Below is a small trained network, with its code and all its weights. Each question gives an input and a class and asks what happens when units are switched off, that is, made to give their printed mean instead of their output.

import numpy as np


def w(rows, s, z=0):
    codes = np.array(rows[::2]) - 128.0
    scale = np.full(codes.shape[1], s)
    scale[-1] = z or s
    return codes * scale


def f(y):
    return y / 2 * (1 + np.tanh(0.7978845608 * (y + 0.044715 * y**3)))


def log_softmax(a):
    a = a - a.max(-1, keepdims=True)
    return a - np.log(np.exp(a).sum(-1, keepdims=True))


def net(x, mask):
    res = np.array(x, float).reshape(1, 3) / 4 @ E
    y = f(res @ A[0][:, :-1].T + A[0][:, -1])
    res = res + np.where(mask, y, B[0][:, -1]) @ B[0][:, :-1]
    return log_softmax(res[-1] @ U[:, :-1].T + U[:, -1])


A, B = {}, {}
E = w([
[176,125,132,245,107,98,128,131],'x0',
[255,120,131,46,167,103,57,131],'x1',
[198,134,130,144,119,249,124,128],'x2',
],0.0046)
A[0] = w([
[54,129,126,164,121,94,143,128,225],'N1',
[44,124,130,83,127,102,137,127,137],'N2',
[143,129,126,106,131,107,124,127,187],'N3',
[127,128,128,128,128,129,128,129,110],'N4',
[134,127,129,134,128,131,128,129,143],'N5',
[159,129,127,71,135,83,119,126,192],'N6',
[91,127,130,250,121,90,140,127,122],'N7',
[137,126,128,136,127,134,128,128,148],'N8',
[137,127,127,135,127,132,128,128,151],'N9',
[134,126,128,134,127,133,128,128,142],'N10',
[173,129,129,39,137,67,117,126,180],'N11',
[151,126,128,144,123,246,130,130,140],'N12',
[120,129,127,116,127,154,132,133,142],'N13',
[125,129,128,125,127,128,129,128,143],'N14',
[221,128,129,173,125,98,124,127,203],'N15',
[94,125,127,118,124,115,137,125,155],'N16',
[119,128,125,96,126,117,128,126,251],'N17',
[101,124,129,114,128,121,132,127,155],'N18',
[126,128,129,132,128,127,128,128,104],'N19',
[127,129,128,128,128,128,128,128,114],'N20',
[103,130,127,189,127,110,130,132,126],'N21',
[129,128,128,127,128,127,128,127,151],'N22',
[192,123,128,180,127,145,120,126,159],'N23',
[123,128,131,121,124,203,134,131,139],'N24',
],0.019,0.0022)
B[0] = w([
[86,128,135,112,92,76,7,118,235],'N1',
[90,176,120,113,204,135,74,158,206],'N2',
[133,108,125,112,122,144,134,146,151],'N3',
[120,127,124,130,131,125,135,127,126],'N4',
[132,132,130,136,126,131,131,130,130],'N5',
[127,81,125,83,121,133,171,179,192],'N6',
[146,85,137,163,1,81,122,127,253],'N7',
[136,136,132,137,126,132,131,130,132],'N8',
[137,134,132,137,126,133,128,131,132],'N9',
[134,133,131,135,127,130,131,129,130],'N10',
[139,49,128,58,119,129,188,193,226],'N11',
[158,204,127,103,134,155,193,49,205],'N12',
[139,134,127,100,131,130,123,110,135],'N13',
[135,131,131,120,126,131,118,129,131],'N14',
[159,144,138,202,155,168,75,194,204],'N15',
[111,132,128,126,150,121,91,130,155],'N16',
[192,147,158,70,107,176,61,155,162],'N17',
[120,137,125,116,144,129,104,137,146],'N18',
[112,126,121,133,129,120,139,128,125],'N19',
[122,127,125,130,130,126,133,128,126],'N20',
[89,101,109,151,85,96,142,118,183],'N21',
[136,129,131,126,125,133,120,129,131],'N22',
[102,185,117,187,155,153,147,172,180],'N23',
[147,152,126,88,131,134,157,75,164],'N24',
],0.04,0.0077)
U = w([
[97,29,112,166,190,117,166,78,2],'0',
[103,30,136,156,69,55,99,111,91],'1',
[144,129,122,153,81,102,177,80,61],'2',
[161,172,118,83,178,169,195,40,115],'3',
[78,163,125,109,214,124,77,139,116],'4',
[165,3,141,71,154,155,177,182,212],'5',
[157,168,126,214,175,180,139,162,206],'6',
],0.0062,0.002)

Each question gives the input, the list of numbers given to net, and the class t.
The units are the neurons (one row each of A and B). Each row of codes is followed by its name. A weight is (code - 128) times the scale printed after its matrix; where a second scale follows, it is the last column's (A, B and U).
mask holds one flag per neuron, in row order. A switched-off neuron (its flag False) gives its mean, the last column of its row in B, instead of its output. The means were averaged over made-up inputs and are rounded, as every weight is.
A unit's drop is (log p(t) with every unit on - log p(t) with that unit switched off) / (log p(t) with every unit on - log p(t) with every unit switched off).
The circuit of an input: a set's keep is (log p(t) with only the set's units on - log p(t) with every unit switched off) / (log p(t) with every unit on - log p(t) with every unit switched off). Starting from the 12 units with the biggest drops (on a tie, the unit counted first), units are removed one at a time, each time the one whose removal leaves the highest keep (on an exact tie, the one counted first), for as long as the keep stays at least 0.8.
circuit, biggest first: the units of the circuit, biggest drop first
k most important neurons: the k neurons with the biggest drops, biggest first
drop of u: that unit's drop, to one decimal
input [-2,-4,3], class 3: most important neuron -> (N7)
input [-6,1,2], class 5: 2 most important neurons -> (N11 N23)
input [-4,-7,0], class 4: 2 most important neurons -> (N2 N11)
input [8,-6,7], class 2: circuit, biggest first -> (N12 N7)
input [2,-8,6], class 2: circuit, biggest first -> (N12 N7)
input [6,-3,5], class 2: 3 most important neurons -> (N7 N2 N12)
input [-3,0,-8], class 4: 2 most important neurons -> (N2 N7)
input [-1,8,6], class 5: 2 most important neurons -> (N11 N6)
input [6,-2,3], class 2: 2 most important neurons -> (N7 N2)
input [7,0,1], class 6: 4 most important neurons -> (N15 N23 N1 N11)
input [-1,3,4], class 3: 2 most important neurons -> (N12 N7)
input [4,-2,6], class 6: 3 most important neurons -> (N23 N15 N11)
input [-2,-8,4], class 2: 2 most important neurons -> (N12 N24)
input [3,-3,8], class 3: circuit, biggest first -> (N12)
input [-6,-8,-3], class 4: drop of N7 -> 0.0
input [3,-2,4], class 2: drop of N17 -> 0.1
input [4,6,2], class 6: drop of N23 -> 0.2
